Below are the code and all the weights of a small trained network. Each question names an input and a class and asks about switching units off, where a switched-off unit gives its printed mean instead of its output.

import numpy as np


def w(rows, s, z=0):
    codes = np.array(rows[::2]) - 128.0
    scale = np.full(codes.shape[1], s)
    scale[-1] = z or s
    return codes * scale


def norm(h):
    return h / np.sqrt((h * h).mean(-1, keepdims=True) + 1e-5)


def f(y):
    return np.maximum(y, 0)


def log_softmax(a):
    a = a - a.max(-1, keepdims=True)
    return a - np.log(np.exp(a).sum(-1, keepdims=True))


def net(x, mask):
    res = np.array(x, float).reshape(1, 3) / 4 @ E
    u = 0
    for l in range(2):
        y = f(norm(res) @ A[l][:, :-1].T + A[l][:, -1])
        res = res + np.where(mask[u : u + 9], y, B[l][:, -1]) @ B[l][:, :-1]
        u += 9
    return log_softmax(norm(res)[-1] @ U[:, :-1].T + U[:, -1])


A, B = {}, {}
E = w([
[88,193,162,254,188,183,91,123,116],'x0',
[150,110,76,101,136,116,189,113,199],'x1',
[136,152,85,109,49,178,92,95,161],'x2',
],0.0074)
A[0] = w([
[159,107,97,113,88,134,142,162,133,116],'L0N0',
[87,143,51,74,126,108,123,121,22,176],'L0N1',
[91,142,145,135,193,192,180,49,252,57],'L0N2',
[116,1,90,33,137,9,179,200,171,241],'L0N3',
[125,179,183,115,149,228,76,37,143,230],'L0N4',
[157,76,73,195,191,138,207,154,183,16],'L0N5',
[108,86,161,78,51,89,104,112,181,254],'L0N6',
[57,205,219,175,168,194,136,164,92,239],'L0N7',
[92,167,21,134,135,178,143,115,192,239],'L0N8',
],0.0062,0.0016)
B[0] = w([
[178,150,117,190,122,105,120,39,167,161],'L0N0',
[43,152,116,166,70,36,43,171,138,160],'L0N1',
[89,152,157,53,129,2,94,133,120,175],'L0N2',
[113,199,139,137,138,186,80,131,72,254],'L0N3',
[236,153,173,103,138,121,220,68,142,197],'L0N4',
[60,87,104,137,108,109,193,142,26,164],'L0N5',
[147,117,175,185,238,90,122,115,105,192],'L0N6',
[215,138,156,111,170,37,55,112,111,221],'L0N7',
[97,31,77,152,44,174,114,96,210,193],'L0N8',
],0.0056,0.0095)
A[1] = w([
[119,84,158,122,45,127,112,53,215,110],'L1N0',
[20,99,64,176,134,102,153,81,76,119],'L1N1',
[82,144,66,65,62,94,132,128,142,104],'L1N2',
[88,105,95,124,120,66,156,90,153,80],'L1N3',
[85,151,202,115,117,2,125,77,137,152],'L1N4',
[197,140,151,107,127,142,111,110,85,143],'L1N5',
[145,85,157,49,170,101,109,81,109,255],'L1N6',
[145,163,134,122,98,117,193,116,91,136],'L1N7',
[218,145,91,167,109,83,126,62,141,111],'L1N8',
],0.0072,0.0029)
B[1] = w([
[95,170,103,149,119,134,151,94,152,219],'L1N0',
[77,80,149,100,84,143,157,120,198,169],'L1N1',
[139,121,221,131,137,84,146,207,113,178],'L1N2',
[98,52,85,156,64,148,153,164,135,166],'L1N3',
[168,126,127,151,80,126,79,180,135,255],'L1N4',
[125,2,139,154,160,94,178,182,105,213],'L1N5',
[179,200,136,155,164,170,81,91,119,240],'L1N6',
[117,125,71,62,168,185,152,100,134,144],'L1N7',
[68,144,92,91,131,162,155,99,125,239],'L1N8',
],0.0085,0.0078)
U = w([
[220,174,210,177,194,85,57,168,66,146],'0',
[58,43,140,145,75,59,191,227,181,127],'1',
[161,172,198,117,153,167,168,247,215,2],'2',
[94,120,107,64,218,167,206,160,70,113],'3',
[113,169,65,137,85,164,152,61,179,147],'4',
],0.014,0.015)

Each question gives the input, the list of numbers given to net, and the class t.
The units are the neurons (one row each of A and B). Each row of codes is followed by its name. A weight is (code - 128) times the scale printed after its matrix; where a second scale follows, it is the last column's (A, B and U).
mask holds one flag per neuron, layer by layer. A switched-off neuron (its flag False) gives its mean, the last column of its row in B, instead of its output. The means were averaged over made-up inputs and are rounded, as every weight is.
A unit's drop is (log p(t) with every unit on - log p(t) with that unit switched off) / (log p(t) with every unit on - log p(t) with every unit switched off).
The circuit of an input: a set's keep is (log p(t) with only the set's units on - log p(t) with every unit switched off) / (log p(t) with every unit on - log p(t) with every unit switched off). Starting from the 12 units with the biggest drops (on a tie, the unit counted first), units are removed one at a time, each time the one whose removal leaves the highest keep (on an exact tie, the one counted first), for as long as the keep stays at least 0.8.
circuit, biggest first: the units of the circuit, biggest drop first
k most important neurons: the k neurons with the biggest drops, biggest first
k most important neurons of layer l: the k neurons of layer l with the biggest drops, biggest first
drop when u is switched off: that unit's drop, to one decimal
input [-3,4,-1], class 3: most important neuron -> (L0N3)
input [-6,4,-5], class 0: 2 most important neurons -> (L1N8; L1N6)
input [-8,6,-7], class 0: 3 most important neurons -> (L1N8; L1N6; L0N3)
input [1,1,1], class 4: 4 most important neurons -> (L0N4; L0N8; L1N5; L1N0)
input [-8,7,1], class 3: 3 most important neurons of layer 1 -> (L1N2; L1N4; L1N1)
input [7,8,-7], class 1: circuit, biggest first -> (L0N5; L1N1)
input [2,7,-7], class 1: circuit, biggest first -> (L0N5; L1N1)
input [-4,6,-5], class 3: 2 most important neurons -> (L0N7; L0N3)
input [3,-2,4], class 4: 3 most important neurons -> (L1N8; L0N6; L0N3)
input [1,3,-3], class 1: 2 most important neurons -> (L0N5; L1N1)
input [-2,0,-7], class 3: 2 most important neurons of layer 0 -> (L0N7; L0N3)
input [-8,5,-6], class 0: 2 most important neurons of layer 0 -> (L0N3; L0N4)
input [-5,2,-4], class 0: 2 most important neurons -> (L1N8; L0N6)
input [3,4,3], class 1: most important neuron of layer 0 -> (L0N2)
input [8,7,0], class 4: 2 most important neurons of layer 1 -> (L1N5; L1N2)
input [-4,2,-2], class 0: 2 most important neurons -> (L1N8; L0N6)
input [-7,4,-3], class 0: 2 most important neurons of layer 1 -> (L1N6; L1N8)
input [5,6,-5], class 1: drop when L0N5 is switched off -> 1.1
input [-8,3,-7], class 0: drop when L1N8 is switched off -> 0.1
input [-8,-5,4], class 0: drop when L0N5 is switched off -> 0.0
